Below is a small trained network, with its code and all its weights. Each question gives an input and a class and asks what happens when units are switched off, that is, made to give their printed mean instead of their output.

import numpy as np


def w(rows, s, z=0):
    codes = np.array(rows[::2]) - 128.0
    scale = np.full(codes.shape[1], s)
    scale[-1] = z or s
    return codes * scale


def f(y):
    return y / 2 * (1 + np.tanh(0.7978845608 * (y + 0.044715 * y**3)))


def log_softmax(a):
    a = a - a.max(-1, keepdims=True)
    return a - np.log(np.exp(a).sum(-1, keepdims=True))


def net(x, mask):
    res = np.array(x, float).reshape(1, 7) / 4 @ E
    y = f(res @ A[0][:, :-1].T + A[0][:, -1])
    res = res + np.where(mask, y, B[0][:, -1]) @ B[0][:, :-1]
    return log_softmax(res[-1] @ U[:, :-1].T + U[:, -1])


A, B = {}, {}
E = w([
[118,181,167,241,161,184,28,181],'x0',
[163,143,70,33,182,243,72,121],'x1',
[119,194,96,152,65,242,255,123],'x2',
[108,87,212,92,82,170,140,194],'x3',
[165,107,166,188,25,149,124,80],'x4',
[55,183,96,89,42,134,128,74],'x5',
[167,160,100,155,91,147,123,85],'x6',
],0.0099)
A[0] = w([
[65,206,164,152,100,154,183,73,119],'N0',
[25,165,107,214,109,255,136,87,253],'N1',
[172,141,188,174,69,65,71,71,203],'N2',
[151,176,131,162,119,199,45,79,123],'N3',
[166,125,89,103,153,151,193,162,239],'N4',
[78,104,216,109,106,158,107,162,129],'N5',
],0.0098,0.0026)
B[0] = w([
[164,177,100,148,77,121,224,195,200],'N0',
[231,214,117,156,104,107,132,142,248],'N1',
[12,166,177,178,85,86,88,44,205],'N2',
[177,171,75,106,115,105,42,126,193],'N3',
[129,156,213,54,180,188,156,80,186],'N4',
[188,32,162,105,60,126,117,210,174],'N5',
],0.011,0.015)
U = w([
[72,124,147,184,65,79,121,58,212],'0',
[131,101,195,120,118,108,111,192,90],'1',
[115,119,105,48,73,128,200,63,207],'2',
[118,100,116,133,252,53,115,101,246],'3',
[138,149,183,140,180,202,155,120,4],'4',
[145,178,109,165,87,109,172,146,62],'5',
[181,133,91,132,137,167,85,83,108],'6',
],0.015,0.0031)

Each question gives the input, the list of numbers given to net, and the class t.
The units are the neurons (one row each of A and B). Each row of codes is followed by its name. A weight is (code - 128) times the scale printed after its matrix; where a second scale follows, it is the last column's (A, B and U).
mask holds one flag per neuron, in row order. A switched-off neuron (its flag False) gives its mean, the last column of its row in B, instead of its output. The means were averaged over made-up inputs and are rounded, as every weight is.
A unit's drop is (log p(t) with every unit on - log p(t) with that unit switched off) / (log p(t) with every unit on - log p(t) with every unit switched off).
The circuit of an input: a set's keep is (log p(t) with only the set's units on - log p(t) with every unit switched off) / (log p(t) with every unit on - log p(t) with every unit switched off). Starting from all 6 units, units are removed one at a time, each time the one whose removal leaves the highest keep (on an exact tie, the one counted first), for as long as the keep stays at least 0.8.
units of the circuit, in order: the units of the circuit, biggest drop first
k most important neurons: the k neurons with the biggest drops, biggest first
drop of u: that unit's drop, to one decimal
input [-8,6,-6,-6,5,-8,7], class 3: units of the circuit, in order	(N1; N0)
input [1,-6,-5,7,2,1,-4], class 0: 4 most important neurons	(N2; N4; N0; N1)
input [-5,-2,2,2,6,-2,4], class 0: 2 most important neurons	(N2; N1)
input [-2,8,4,-2,-3,-1,-4], class 4: units of the circuit, in order	(N4)
input [-5,8,-2,2,3,-6,-2], class 4: units of the circuit, in order	(N4; N3)
input [5,-5,4,0,-7,-3,-7], class 1: units of the circuit, in order	(N5; N0)
input [-2,7,-5,2,-5,2,1], class 3: 2 most important neurons	(N1; N0)
input [-1,-3,-5,-3,-5,5,-3], class 3: units of the circuit, in order	(N2; N0)
input [-1,0,-3,-4,4,-7,-6], class 3: 3 most important neurons	(N0; N5; N1)
input [-2,-6,1,5,-8,7,-7], class 1: 2 most important neurons	(N5; N1)
input [-5,-3,6,5,-4,7,7], class 5: 2 most important neurons	(N0; N1)
input [-3,0,1,1,1,7,-1], class 5: 2 most important neurons	(N0; N4)
input [-3,-5,-3,-6,0,-5,3], class 0: drop of N2	0.5
input [-1,3,3,8,-1,-7,8], class 4: drop of N4	0.2
input [-8,-8,7,-6,1,6,-1], class 5: drop of N0	1.0
input [-4,6,2,1,8,0,6], class 6: units of the circuit, in order	(N3)
